Each row has a class, written after it.
[  4   3   3 -17  65  12  30  20  -9 -12 -14 -30  23   6 -25 -18  -1 -18
 -28  -5 -18 -37 -42 -23   7 -28  36   5   4   6  41   0 -16  23 -12   4
 -14 -11]
j436
[ 39   4 -14 -30   9  11  57  -8  -9   3 -27   2  60 -34  -9  17  -6 -47
 -18 -28  67  -3 -56 -15  18 -40  39  21  -3 -22 -36   2  -5  11   2 -19
   5 -15]
j433
[-36  -1  47   3  44 -46  -7  -7 -25   5  -9  30 -35  49 -17  -7  -2  39
 -35  13 -20  25  -2  10  -5  21 -21 -16   0 -14  29  15  -9   5 -24  21
  24  15]
j938
[  6  10 -37  -6 -20  18 -27  18 -18   9 -17   0   3 -17  34  48 -48  -9
 -17 -13 -14  -1  -7   4  -5 -37  10  -6   7 -11  32 -28   9   5 -14  -7
  15  -1]
j338
[-36   4  -4  10  26 -21  -9  28 -23  -9  32 -20 -17  25 -12  -8  -4  15
  26  25 -20 -61  22 -12 -19   9  15  -4  15  17  12  -7 -14  -2 -20   4
 -16   4]
j938
[ 17  -9  16  -7 -17 -30  19  -9   0   4  25  18  26   7   6  -8  15  -4
  13   1  30   5  -2  13  11   2  -7   6   6  -1 -54  10  15 -17   7 -14
  11   4]
j856
[ -8   5  -7 -11  -7  -6  -1  24 -19   7  38   0 -40  12  20   4 -28  21
  31  37 -26 -47  41   2 -44   3   1 -18   4   7  13 -13  19  14 -13  -6
   0   0]
j687
[ 14   0 -28  -9  27  40  -9  14 -16   1  -7 -13 -13 -12  27   3 -26   8
   5  24 -46 -15  10   6   2 -22  -3 -40  -1   4  37 -15  12  29  -7  11
   5 -12]
j874
[-49   6  -1  22  48 -12  -9  16 -15  -6   5 -29 -28 -17   4 -26   3   6
   3  13  -3 -44  -4  13   1 -12  33  11  34  32  19  -9 -16  53   1   7
 -17 -17]
j856
[-25   4 -14  12  25  -8  -5 -11   5  -4  -7  -8   4 -20  33 -36  16  -7
  -6 -15  58  -5 -10   3  -4 -14  34  -7  19  18 -34  -9 -27  52  39 -12
 -11 -41]
j712
[-34  20  11  23 -18 -65 -26  25 -12   0  58  11 -25  42  -8  44  -8   3
   9 -15  11 -11   3 -16 -36  18  10  11  11  13  -6 -24 -11 -37 -14  -2
   0  23]
j338
[-17  -1 -33   7  24  24 -28  26 -23   0 -12  -8 -40  -7  31   2 -23  36
  27  27 -36 -16  33  10 -18   1  -1 -29   3   4  40  -6  19  44   0   5
   3 -23]
j824
[-18  10  -3  11  -4 -32 -24   8  -5   3  34  15 -20  23  33  -1  -1  24
  26  10  -5 -26  38  -8 -26   8  -7 -19   6   3 -13 -24   8 -17   5 -16
   7  -1]
j938
[ 10 -13  42 -37  -4 -30   8  -8 -36   1  -6  28   7  38 -34  42 -16  -9
 -41 -10 -28  44 -32  22  18  -3 -20 -21 -19 -17  30   6  11 -22 -51  25
  22  40]
j874
[-15   8  12   5 -17 -20  -5   4  26 -25  24 -13  21 -28  -1 -17  37   0
 -26 -19  54   1 -10 -16   7 -22  37  34   9  -4 -10   8  24   9  17  -9
  -1 -13]
j436
[-11 -15   0 -11  28  -6  -7   5 -13 -10   9  -7 -21   1   9   2  -3 -13
   1   3  -5 -30 -25  11 -13 -19  23   2   8  17  32 -11 -11  15 -26  10
   0   4]
j824
[  4  45 -64  18 -22  23 -10  54  10  14  39 -28   7 -51  45   8 -39 -17
  40   8  35 -40  31 -42 -33 -16  32  22   6  -8 -39 -38  12  -1  25 -33
  -9 -30]
j856
[-68  -1  32  27  40 -58  -2  -5   3 -29  20 -17 -29  -1   7 -53  64  53
  -9  27   9  -4  25  19  -8   5  47  -9  30  20   8  23  18  81  10   8
  -3 -26]
j712
[-52  -5  20   0   4 -26 -46  11 -26   7   2  -1 -28  30   2  30 -31  12
 -17  -1 -24  10 -12  23 -12   7  15 -13  19  17  32 -32 -16 -10 -28  17
   5  25]
j712
[ 37 -30  24 -60 -16  11   0 -30 -33   1 -30  22   8   8 -20  28 -32 -14
 -23  -2 -45  39 -27  63  19 -21 -35  -6 -23  -7  35  21  39 -28 -44   9
  30  32]
j436
[ 14  11 -17  12   5 -25  17 -16  25  -6   0  -4  28 -61  35 -22  22 -42
  20 -20  89   1 -17   2  -1 -28  36  11  20  11 -33   3   4  14  49 -35
   9 -30]
j517
[ 70   2 -18 -24  -5   4  11 -22 -15   1  -4  32   0 -25  65 -28 -23  38
  34  47 -24  10  67  24  -5 -10 -19 -41 -15 -39 -20  21  78  -4  10 -34
  44 -24]
j938
[  2 -15 -38 -11  33  35  18  22 -24 -18  11 -25  11 -24  23 -31 -22   8
  45  46 -38 -81  21   1  -9 -28  35  -3  17   4   6   8  22  45  -2 -11
 -15 -26]
j882
[-29 -20  36 -28  36 -36  13   8 -31  -7 -13   5 -11  25 -32  11 -16  -8
 -17   2 -22   2 -36   5  -8   4  10  -5   3 -11  41   0  -4  -4 -48  18
  13  28]
j517
[-42 -13  16  11  42 -21  12  -2   5 -12   9 -22   6 -12 -21 -25  28 -24
  -4 -15  36 -56 -35   3   5 -21  46  30  31  44  -8 -11 -47  21  11   2
 -27  -8]
j517
[ 16  11  29  -7 -19 -34   6  -7 -19  12 -34  40  -2  10   7  38 -16   3
 -20  -9   8  70  -2  20  -5  15 -15 -26 -16 -31  14  13  43 -15  -6 -11
  31  11]
j687
[-19 -17  42 -13  49 -39  21   7 -36  -5   5   2 -13  48 -39  11  -8 -10
 -43 -10 -25  -8 -53   6   1  -3  19  12   6   9  34   9 -41   8 -42  26
   0  24]
j338
[-22   9  30  -2   3   3   2  36 -14 -12  39 -28  34  15 -49   6  16  -4
 -23  13 -17 -46 -26 -12   7 -28  34  17   8   4  23   7   5  -9 -61  23
 -19  28]
j687
[ 30  13 -25 -20  -6  32   3  10  -5 -13 -15 -22  25 -54   9 -19  -3  10
  13  28 -20  -1  13  13  25 -36  20   4   8 -17  -3  25  53  23 -28 -10
   8 -12]
j856
[-63   4  22  -4  32 -31 -16  13  10 -31  23 -25  -9   4 -21 -29  22  21
 -25   8 -23 -20  -4  -6  -2 -14  35  15  24  12  46   9   9  26 -32  10
  -5  11]
j436
[ -1 -11  -5  -3  17   6  -7   2 -23  -1 -15  15 -46 -20  60 -30 -20  55
   4  43 -43   2  48  34  -5   6   0 -50   0 -20  36  12  58  45   5 -13
  27 -23]
j687
[ 55   1   7 -36 -32  12  23 -22   5 -12 -19   6  30 -49  13 -22  23  11
 -11  19   0  40  19  28  27 -28   7 -15 -10 -26   0  49  73  18 -11 -21
  22 -10]
j687
[ 23  -5 -10  -3   3  -5   7 -17   2  -1 -23  14  15 -29  28 -17  12 -15
   5 -15  38  10 -20  16   4 -24  16   2   4  -2 -19   2  20  25  33 -22
   9 -30]
j882
[ 20 -11  29 -15 -10 -19  33 -16   1  -4  32  15  16   8   0   8  14 -21
  17  15  17 -29  -5  17  -2  -8  -1   3   9  17 -12  14   4  -7 -13  -8
  -3  21]
j687
[ -9 -19  12  -4  49 -25   9 -13  -1 -19  11 -15   4  -9  11 -28  28 -17
   4  -4  20 -32 -36  15   8 -26  37   5  35  38  19   9 -30  33   3  -4
  -5 -12]
j824
[-17  18  -9 -16  -9   8   8  18   4 -11  12 -39  53 -29 -39   6  21 -21
 -30  -6  15 -15 -19  -9  21 -43  52  32  11   5  11  18  -4  17 -28   3
 -14   7]
j503
[-28   2  34  -3  26 -48  18   3 -10   1  -2   5   2  29 -23  14  13 -15
 -38 -24  38  22 -44  -4  -4   8  34   7   1   5  -7   0 -39  11  -6   6
   1   9]
j712
[-48  10 -15  37  35 -24 -16  11   5  -8   3  -6  -4 -15  19 -26  18  -9
   1 -18  60 -24 -36 -15 -16 -19  36  15  30  19 -11 -15 -11  37  38  -9
  -8 -38]
j882
[-34  -7  26 -16  31 -26   5   0 -26  -1  -5  -5  13  29 -30   7   3 -13
 -54 -15  -5 -21 -45  -6  11 -18  10   4  11   0  38  -5 -45  -2 -38  16
  -2  17]
j938
[-22   1 -16  15  40  -1  19   4  15 -20   9 -37  27 -28  11 -35  38 -29
   4 -30  65 -47 -39 -10   4 -39  47  27  31  40 -15  -4 -31  55  47 -17
 -28 -48]
j436
[ -3  -2 -16 -25  10  36  13  31   6 -17   8 -56  43 -38 -18  -9   6 -13
 -14   8  -5 -58  -4 -31  11 -47  53  17  11 -11  24   3   3  36 -20   2
 -10  -4]
j433
[-11   9   5   2   6 -18 -16  14  -3  10  26   9   6  15   9   6 -18   6
  16   7  10 -38  20 -22 -23   1   3 -12  10 -11  -7 -20   2  -3   4  -5
  10   7]
j433
[ 65   3 -12 -17 -31  17  15  -6  15 -10  -4  13  47 -52  32  10  14  -1
  -7  -1  35  41   6  17  25 -46  11   7 -12 -33 -29  31  60  15   3 -24
  38 -12]
j338
[  2  -1  15  -2  11 -17   9  -7   3 -21 -14   4  -4 -51  22 -48  32  32
  -6  26   6  25  31  24  24   0  21   3   6 -20 -14  40  61  51   6 -15
  16 -26]
j856
[  6  17   6  13 -21 -35   5  -9  16   8  28  14  10 -16  22  -1  11 -13
  17  -2  45   6  14   2 -10   4   6  18  14   5 -52  -4   5  -9  24 -22
   3  -5]
j856
[-45  29  -6  30 -16 -37 -26  17   5  12  20   0  11 -16  11  22   3 -28
 -23 -30  61  -1 -28 -14  -3  -9  18  22  20  15 -23 -27 -14 -15  19 -15
  -3  -6]
j856
[  9  15   0  -2 -45 -27 -30   0 -10  12  18  34  -2  25  36  42 -30  20
  24  10  -1  36  32  12 -26  11 -14 -33  -7 -22 -24 -10  40 -36  -7 -11
  34  19]
j712
[ 56   4 -20 -27  -3  26   3  -1  -9   8  -7  12   1 -11  52 -11 -48  32
  42  51 -44  14  54  24 -24 -15 -13 -40 -14 -29 -12  10  69  12  -3 -13
  40 -13]
j712
[ 25  21 -19  13  47  -7  44 -11  30 -14 -19  -7  23 -55  32 -40  38 -20
  -1 -27  84  13 -16  -3   8 -31  45  14   1  -2 -27  21   2  62  60 -38
  10 -53]
j436
[-68  43 -23  56  10 -40 -35  37  13  11  33 -23  21   4   0  12   4 -37
  -4 -48  72 -44 -28 -36 -16  -9  62  27  29  39 -27 -41 -62 -11  35 -13
 -29  -9]
j503
[ -5   3 -15   3  48   7  24   8   6 -13  33 -25  -5 -19  38 -56   6  12
  46  28  11 -60  28  -2 -24 -14  41   1  20  22 -35   3 -18  65  26 -15
 -16 -40]
j712
[ 10   1  -5 -13 -17 -10  13 -13  -7   0 -27  21  21 -22  17  48   1 -25
  -6 -23  42  55 -20   3   7  -8  10 -10  -3 -25  -7   2   8 -11   7 -20
  21   7]
j517
[ 57  12 -20 -21  52  44  66  11  -8  -3 -25 -24  30 -50  19 -33 -12 -26
   0  13  19 -20 -21 -12   8 -41  37  -3   0  -7   6  28   4  55  19 -23
  -3 -46]
j687
[-25   5   4  12  20 -15   7   5  12  -8  28 -20  22 -21   6 -17  33 -35
 -12 -23  73 -28 -28 -13  -6 -31  47  32  22  36 -27 -12 -21  30  41  -9
 -19 -31]
j503
[ 48  -6 -25 -11  16  16  13  -9 -10 -18   4  21 -14 -37  69 -27 -14  33
  46  53 -40 -18  62  27  -5 -10  -1 -45 -12 -20 -17  21  71  35   9 -20
  28 -28]
j874
[-75   2  40  15  33 -53 -30   4  -4 -26   9   7 -61  33 -30 -22  25  70
 -19  15 -19  14  27  14  -8  27   0  -5  12  -4  49  19  23  39 -24  24
  13  15]
j436
[-51  -3  32  11  65 -44  12  13 -11 -11 -14  -5  -7  16 -24 -13  26   9
 -26  -5  17 -18 -23  -2   8   0  29  13  19  19  14   5 -29  29  -5   1
  -2  -6]
j938
[-50  -2  45  -6   1 -32 -20   5   1 -16  24  -9  13   5 -47  15  34   3
 -28  -8  22 -18 -22  -5  14 -13  32  28  25  10   9   2  -6   5 -35  16
  -6  30]
j433
[-42  17   6  -6  18 -28  -3  21 -11   6   3  -8  14  15 -26  35  -5 -23
 -40 -29  29 -19 -41 -39  -2  -9  39   3  15  -6  23 -22 -42   0 -18   1
  -3  19]
j433
[-16  -2 -22   9  86   8  23  28 -19 -16 -23 -15 -38 -12  28 -39 -12  49
 -13  29 -35 -33  17 -13  -4  -3  33 -22  12 -13  41  13   3  84   9  -3
   9 -43]
j338
[ 22  -9  29 -18  35 -18  -1 -26 -19  -6 -15  41 -50   7  35 -31  -8  64
  37  58 -59  14  75  33 -21  27 -26 -51 -10 -30  11  38  69  47   0  -5
  39  -5]
j433
[-30  12 -14  11  59 -17  18  29 -15  -8 -10 -27 -11   7  -6 -18   6  -6
 -10 -17  15 -37 -25 -31  -6  -5  32   0   7   7  21  -8 -42  28   5  -6
 -13 -24]
j938
[-54  21  -7  23   8 -16 -32  36   3 -17  32 -18 -17  -2 -14   1  10  30
 -10  16 -12 -16  15 -19  -5  -2  23  -4  10   1  20 -11  19  11 -28  19
  -2   5]
j874
[-11 -31   7  -4  68   1  29  -8 -21 -16   0  -6  -5  -8  14 -38  19  -6
 -21   9   7 -54 -35  12   0 -27  27  11  21  30  -2  -4 -16  61   8   5
 -17 -39]
j338
[-51  23   4  12 -11 -31 -29  18   9 -14   9 -13  -2 -25 -11  19  16  13
 -10   0  27   1  20 -20  -3   2  36   7  19 -10  21  -1  25  15  -7  -7
   4   7]
j433
[-11   6 -24  12  57  -9  17  10  -6 -12   7 -23 -59 -21  38 -63   5  52
  45  51 -48 -38  66  18 -17  11  25 -26  17  17   3  16  27  65  23 -20
   3 -38]
j856
[-27  14 -56  35  17  18 -21  49  -3   5  14 -21 -39 -26  58  11 -28  17
  10  14  10 -37  15 -23 -34 -14  28  -2  17  12  11 -33   6  41  37 -11
   1 -43]
j338
[-11  20 -21  14   5   0 -12  38  -9   5  32   0 -31  -3  46 -23 -32  34
  39  36 -20 -57  51 -19 -45   8  11 -22   6  -9  -1 -18  31  18   8 -17
   0 -24]
j687
[-27 -20   5 -17  47   2 -13  -5 -33  -7 -11  23 -50   1  47 -17 -30  62
  21  52 -76 -22  74  21 -17  27  -6 -53   4 -28  35  -3  42  50 -11  -7
  20  -5]
j433
[ 20   6 -20   7  45   8  12   9  -1  -8   4   6 -11 -29  58 -58   6  36
  49  38  -9 -33  58   8 -11  -6   0 -25  -8 -10 -23  19  39  51  26 -29
  15 -44]
j938
[-58   1 -15  28  54   8  -4  21  -7  -9   0 -37 -40 -21  19 -32   4  11
  -4  15 -11 -62   4  -3  -9 -11  42  13  33  30  18 -20 -28  69  16   7
 -28 -32]
j856
[-47 -16  21   8  -7 -53 -40   7 -24  -6  47  15 -44  51  -7  18  -2  26
  16  11 -22 -27  10  12 -24  30   2 -11  15  16  24 -26  -5 -32 -42  19
  -3  36]
j824
[-17 -18  28 -11  21 -21 -10 -13 -16  -7 -16   6 -16   9   8 -11  -2  13
 -10  12 -15   7 -10  40 -12  -8   5  -8   7  10   6   7  14  26 -13  11
  18  -4]
j712
[ 19  -7  32 -21   1 -14   6  -5 -21   0  17   6   4  19   1   1 -13  16
   6  31 -39  -1  18  23  -8   1   8 -13  -2 -10   5  12  17   0 -29  10
  10  18]
j712
[ -3   1 -25  -9  82  22  23  36 -21  -7 -26 -27 -14 -21  18 -39 -23  23
  26  36 -48 -45  16 -10 -15 -15  28 -31   3 -18  43   8   7  65  -8  -4
  11 -28]
j517
[  2  13 -24 -28  25  13  11  13 -26   4 -25  -7 -11 -20  15  11 -25   9
 -20  18 -47  18  10   9   2 -11  20 -29 -14 -24  56  17  19  35 -22  -8
  22  -1]
j503
[-110   26  -14   32   30  -29  -55   53  -23   -5   40  -42  -49    8
   -8    8   -8   17  -12    5  -13  -62    3  -23  -30    6   50    9
   37   38   59  -30  -39   31   -9   16  -28   -5]
j503
[ 10  -4 -41 -15  63  34  26   3   5 -17   4 -28 -26 -16  39 -71   3  33
  45  46 -35 -60  47  -3 -22 -17  17 -28  14  17  13  10  12  85  27 -15
 -11 -48]
j436
[  2  10  -6  13  57 -21   7   4  -1 -14  19  -2 -13 -23  45 -66  16  39
  38  46  -9 -34  61   9 -18   7  34 -24  11  -5  -8  27  34  60  29 -20
  13 -39]
j503
[-30 -25 -29 -12  81  37  17  -6 -14 -20 -26 -30 -32 -48  38 -71  -3  27
  14  41 -29 -78  23  18  -3 -30  32 -19  24  14  26  12   5 114  16  -4
  -5 -51]
j433
[ -6  25 -11   7  -1  -8  -4  30   7  13 -13   5  38 -17 -13  32 -10 -39
 -25 -37  69  19 -38 -29  -7 -22  31  29  -6 -15 -15 -22  -5  -4  17 -16
   5  -9]
j882
[ 40 -16  22 -18  33  -5  26  -2 -16  -2 -21  23  38  -1  -4 -16  10 -21
 -14 -14  39   9 -50   1  20 -19  11   2 -10 -20 -17  12  16  12   8  -7
  15 -15]
j882
